Below is a small trained network, with its code and all its weights. Each question gives an input and a class and asks what happens when units are switched off, that is, made to give their printed mean instead of their output.

import numpy as np


def w(rows, s, z=0):
    codes = np.array(rows[::2]) - 128.0
    scale = np.full(codes.shape[1], s)
    scale[-1] = z or s
    return codes * scale


def f(y):
    return np.maximum(y, 0)


def log_softmax(a):
    a = a - a.max(-1, keepdims=True)
    return a - np.log(np.exp(a).sum(-1, keepdims=True))


def net(x, mask):
    res = np.array(x, float).reshape(1, 5) / 4 @ E
    y = f(res @ A[0][:, :-1].T + A[0][:, -1])
    res = res + np.where(mask, y, B[0][:, -1]) @ B[0][:, :-1]
    return log_softmax(res[-1] @ U[:, :-1].T + U[:, -1])


A, B = {}, {}
E = w([
[127,124,128],'x0',
[110,157,1],'x1',
[151,13,112],'x2',
[129,127,127],'x3',
[239,167,104],'x4',
],0.0091)
A[0] = w([
[117,245,144,164],'n1',
[97,177,141,124],'n2',
[95,132,63,130],'n3',
[82,118,121,74],'n4',
[147,129,202,164],'n5',
[171,131,113,200],'n6',
[203,146,129,116],'n7',
[177,79,187,120],'n8',
[121,135,73,113],'n9',
[61,110,137,74],'n10',
[93,93,153,136],'n11',
[150,199,155,189],'n12',
[151,52,81,155],'n13',
[30,126,139,87],'n14',
[53,115,133,70],'n15',
[28,109,111,79],'n16',
[78,107,151,93],'n17',
[94,154,54,76],'n18',
[85,181,137,152],'n19',
[135,120,125,253],'n20',
[109,112,76,109],'n21',
[136,103,178,153],'n22',
[125,138,189,88],'n23',
[129,119,174,131],'n24',
],0.013,0.0051)
B[0] = w([
[102,43,159,255],'n1',
[119,42,188,183],'n2',
[102,204,176,200],'n3',
[178,134,120,159],'n4',
[116,199,75,232],'n5',
[116,124,73,198],'n6',
[189,63,30,199],'n7',
[85,160,154,227],'n8',
[119,185,161,179],'n9',
[181,121,86,184],'n10',
[118,113,105,194],'n11',
[114,84,101,223],'n12',
[76,96,254,228],'n13',
[197,102,52,212],'n14',
[204,119,44,187],'n15',
[204,146,100,213],'n16',
[205,166,82,182],'n17',
[145,168,180,196],'n18',
[96,44,170,199],'n19',
[56,97,83,211],'n20',
[107,208,186,178],'n21',
[98,170,94,206],'n22',
[108,184,144,186],'n23',
[111,214,100,186],'n24',
],0.0063,0.0077)
U = w([
[109,134,111,253],'0',
[224,126,83,46],'1',
[95,246,158,54],'2',
[114,126,140,206],'3',
[99,59,188,57],'4',
],0.013,0.0053)

Each question gives the input, the list of numbers given to net, and the class t.
The units are the neurons (one row each of A and B). Each row of codes is followed by its name. A weight is (code - 128) times the scale printed after its matrix; where a second scale follows, it is the last column's (A, B and U).
mask holds one flag per neuron, in row order. A switched-off neuron (its flag False) gives its mean, the last column of its row in B, instead of its output. The means were averaged over made-up inputs and are rounded, as every weight is.
A unit's drop is (log p(t) with every unit on - log p(t) with that unit switched off) / (log p(t) with every unit on - log p(t) with every unit switched off).
The circuit of an input: a set's keep is (log p(t) with only the set's units on - log p(t) with every unit switched off) / (log p(t) with every unit on - log p(t) with every unit switched off). Starting from the 12 units with the biggest drops (on a tie, the unit counted first), units are removed one at a time, each time the one whose removal leaves the highest keep (on an exact tie, the one counted first), for as long as the keep stays at least 0.8.
circuit, biggest first: the units of the circuit, biggest drop first
most important unit: the unit with the biggest drop
top k neurons: the k neurons with the biggest drops, biggest first
drop of u: that unit's drop, to one decimal
input [7,7,-3,-3,2], class 2: most important unit : n3
input [1,6,-4,4,-6], class 1: circuit, biggest first : [n14 n16]
input [5,6,-7,6,-1], class 4: top 3 neurons : [n1 n19 n2]
input [-4,2,7,1,3], class 4: top 2 neurons : [n13 n5]
input [-4,6,8,6,-8], class 1: circuit, biggest first : [n16 n15]
input [-5,7,-8,-1,1], class 4: circuit, biggest first : [n1 n19 n2]
input [4,7,8,2,1], class 4: top 2 neurons : [n13 n5]
input [1,7,-2,0,-8], class 1: top 3 neurons : [n14 n16 n15]
input [3,1,4,3,2], class 4: circuit, biggest first : [n13 n5]
input [-6,-5,-8,6,-7], class 4: top 4 neurons : [n19 n1 n2 n7]
input [-7,-8,3,3,6], class 2: top 2 neurons : [n8 n5]
input [-4,7,-1,3,-4], class 2: top 3 neurons : [n3 n21 n18]
input [0,-6,-7,6,-4], class 4: top 3 neurons : [n1 n19 n2]
input [-5,6,-6,6,-8], class 1: top 2 neurons : [n14 n16]
input [-5,5,7,2,4], class 4: circuit, biggest first : [n13]
input [-3,-2,-8,0,-7], class 4: top 2 neurons : [n19 n1]
input [2,-4,6,-8,8], class 0: drop of n13 : 0.3
input [3,5,7,5,-8], class 1: drop of n16 : 0.3
input [5,-4,-8,-2,-3], class 4: drop of n19 : 0.2
input [2,0,-7,3,1], class 4: most important unit : n1
